[[157 238  58 144 173]
 [229 229 125 193 250]] result: 125

[470 841 734 656 803 110 336] result: 803

[ 426 -546  512  351  -64] result: 512

[29 70 80 10 21] result: 80

[75 11  9 61 39 47] result: 61

[[ -7  26 -30  28 -33   3]
 [ 24 -19  13   7  23 -20]
 [ 38 -13 -21   0 -18 -17]] result: 0

[[969 751 760 558 227 681]
 [685 448 544 697 605 769]
 [599 584 496 699 482 736]] result: 699

[ 18  -2  29 -32  13] result: 29

[-264 -120  719 -679 -226  597 -531] result: -226
---
51	18	24	2	34	5
64	20	9	21	28	2
58	26	12	13	32	-1
out 20

-28	2	48	-53
-56	-13	34	-60
out -13

-4	17	12	-10
-77	13	26	2
out 13

37	-48	-11	69	2
-60	-37	-36	-15	43
-11	36	-76	-2	54
out -37

-48	-23	-25	-52
-65	-34	-37	-72
35	-4	-2	28
out -34

72	11	-12	-33
43	26	-19	-12
out 26
---
-75.461	-66.203	-59.168	-119.474	118.969
-30.519	-64.438	-83.663	-65.845	58.883
-> -59.168

0.69	1.15	-1.40	1.15	0.30	0.75	-1.03
0.95	-2.25	0.69	-1.45	-1.10	-1.17	-2.10
2.02	-1.51	-0.68	-2.17	2.06	0.58	0.65
-> 0.69

-18.3	22.7	-8.7	22.4	-1.8
5.9	-13.0	4.4	-12.8	1.4
-7.9	10.7	-5.8	10.5	-2.6
-> 4.4

-1.32	0.58	-1.96	-1.17	-4.64	-13.88	-13.71
-8.86	-10.56	-12.54	-10.55	14.37	-3.37	11.72
8.44	8.65	7.94	7.99	6.02	15.79	13.65
-> -12.54

0.120	-0.197	0.146	0.193	-0.153	0.144	-0.049
-0.044	-0.189	-0.009	0.128	-0.205	-0.027	-0.120
-> 0.146

-3.7	-21.3	-1.6	21.2	20.9
-2.1	5.3	14.2	18.6	14.6
-> -1.6
---
[[27, -5, 38, -26], [-64, -21, -18, 8]]	38
[[15, 22, 38, 3, -31], [-42, 41, -42, 39, 26], [-55, 34, -57, -26, -5]]	39
[[33, -48, -8, 73], [-42, 75, -57, 49]]	-8
[[3, -18, 58, 18, 40], [43, 78, 45, -76, 68]]	18
[[22, 23, 34, 42], [1, -40, 11, 76]]	34
[[9, 42, -42, -57, 19], [-18, -23, 3, -30, 17], [-60, -27, -57, -14, -13]]	-30
---
0	75	60	4	-39	47
-43	25	-16	45	21	-6
70	-6	53	-50	5	-65
ans = 0

-2	6	2	7	8	5	6
1	-51	-22	-54	-72	-62	-71
-57	45	-53	12	58	23	33
ans = -2

-8	20	13	-6	-6
24	-16	-5	32	20
-43	64	37	-51	-34
ans = -8

60	5	-8	-20	-75	-49
-42	14	-21	-75	39	-65
-17	22	-68	11	-27	-32
ans = 60

12	5	-16	15
-17	58	54	-13
0	-39	-26	-2
ans = 12

42	-27	38	-7	38	52	-7
54	7	58	-25	55	50	-25
32	-28	22	33	28	47	31
ans = 42

-4	68	-11	6	34	25	4
48	2	56	65	69	-22	37
-20	12	-23	-30	-22	17	-19
ans = -4

-6	-1	17	56	-17	32	-42
-20	-15	-8	3	7	27	31
11	14	-12	23	64	-34	-19
ans = -6
---
[[-14  -5   9   2  13 -10  27  21  22 -20  -3]
 [  9  24  37  15 -17  -1  18   5  23 -23 -12]
 [-24 -15   9  21   8  -9  16  18  20  -6 -23]
 [  4 -38   8  -7 -36   6  -3  15  16   4 -12]
 [  9 -33   2  -2  -5  21  -6  20  14 -25 -28]
 [-33  49  -3 -14 -26  20  45 -30  60 -17   4]
 [-22  16  23  19 -27  12  -2   3  10   1  -7]] -> -7

[[  8 -29  -7  -4  -4 -26  23  46  -9 -50  19   5]
 [  3   4   0   1   0  -1  -4   1  -1   0  -4   1]
 [ -1 -16  -5 -28   7 -13  28  19 -15 -48  25  -1]
 [ -1   8   2  31 -12   3 -20  -8  29  44 -11   6]
 [ -6   4   1 -41  18   9  17 -16 -29 -30  11 -11]
 [ -9  28   8  13   0  29 -28 -49  14  62 -23  -6]
 [ 11 -14  -5  -2  -3 -26  12  39  -3 -38  11   8]
 [ 16 -24  -7  26 -17 -36   6  59  16 -27   8  16]
 [  8 -10  -3  39 -20 -22 -10  32  34  16  -1  16]
 [ -8   8   3  11  -3  13 -10 -22  14  33  -6  -2]
 [ 17 -29  -9  16 -13 -39  14  65   6 -45  14  15]
 [ -6   6   1 -51  22  10  22 -19 -35 -39  15 -12]] -> -12

[[-40 -31   0 -21 -16   1  58  11  27  13  -4  -6]
 [ -6 -25  15  -6  -4 -25  45  34  31  -9  25 -27]
 [-19 -25  31 -24 -16 -14  66   5  18  -6  -1 -21]
 [ 13 -42 -40   1 -12 -30  24  12  39  44  53 -16]
 [-56 -24  10 -23 -15   6  73  14  24   4 -19  -6]
 [-44 -36   5  -8  12  -1  27  54  38 -21  -2 -27]
 [-20 -35   0 -14 -18   2  33  18  38  -2  29 -21]
 [ -3 -71  11 -29   5 -37  11  -1   4   1 -11 -28]
 [-18 -43  10   1  18 -13  24  -3  18 -36  28 -54]] -> -54

[[ 37  -6 -15   2  -5 -29 -20  11   3]
 [ -2 -14 -10  45  25  12  21 -31 -40]
 [ -1 -10   8  26  -2 -25 -14   3   5]
 [-38 -31 -37 -37  19  26  -8  22  39]
 [-28 -46 -13   6   0   8  16   9  20]
 [-29 -57  -8  12   4  13  33  27  17]
 [ -8 -48   4  25  35  -6  -5  33   0]
 [-20   9  26  -6  -7  -3 -19  -3  23]
 [ 13  28 -26  -9  16  -4  -9  10  -4]
 [-40 -12 -44  -7  -4  14  33  19  33]
 [-18 -22 -24 -12 -30 -23  28  43  38]] -> 38

[[-47  20  49  23   2  80]
 [ 46 -19 -51 -22  -5 -80]
 [ 16  16 -64   3 -62 -59]
 [ 20  13 -64   1 -57 -63]
 [-51  43  13  35 -52  59]
 [ 50 -45  -5 -35  60 -51]
 [-12 -20  63  -6  66  54]
 [-29  -4  64   7  44  71]
 [ 41 -48  15 -34  76 -30]
 [  6 -33  56 -17  80  33]] -> 33

[[ -9   5 -25 -10 -23 -53 -11  12   0  45 -41  20 -31]
 [-19  11  36  18  -4 -11  51   9  69  18   8   8  30]
 [ 36 -63 -41 -28 -34  16  -7 -21 -15  19   2  -5  26]
 [-11  13   4   6   3 -51 -26  24 -10  47  -3  -9 -50]
 [ 59  15 -38  67 -20 -11 -14  17   0 -29 -10   3  10]] -> 10

[[ -2   0  40  25 -16  51  25  26  18  15  15]
 [-24 -18  10   0  -6  56  30  45  45   1  20]
 [-21 -11  35  25  -3  46   6  52  32  39  27]
 [-44  -1  15  -2 -16  52   4  36  -3  23  22]
 [-14 -13  20  14   7  36   5  46  21  38  10]
 [-19 -23  26  23  -9  56  16  47  34  20  21]
 [-35   4  -3   9  12  57   3  58  14  12   1]
 [ -6  -9  14  13 -12  64  20  55  -2  22  -7]
 [ 10  -9   6  17 -18  41  22  31   5   9   3]
 [-20 -13   2  -5  -9  36  24  40  -3  22  19]] -> 19

[[-13  19 -15  -8  26 -48  21 -12  35 -19]
 [-27  16  54  15  -1  17  56  16  -4 -31]
 [ 21 -11 -48 -14   4 -19 -46 -15   7  25]
 [ 20 -24   7   7 -29  51 -33  11 -38  26]
 [-10  18 -25 -11  29 -55  14 -16  39 -15]
 [ 25 -13 -57 -16   5 -24 -53 -18  10  29]
 [-26  17  47  12   3   8  54  13   2 -31]
 [ 15 -23  22  11 -33  61 -23  16 -44  22]
 [ 14 -21  20  10 -31  57 -21  15 -41  20]
 [-17  24 -20 -11  34 -62  26 -16  45 -23]] -> -23
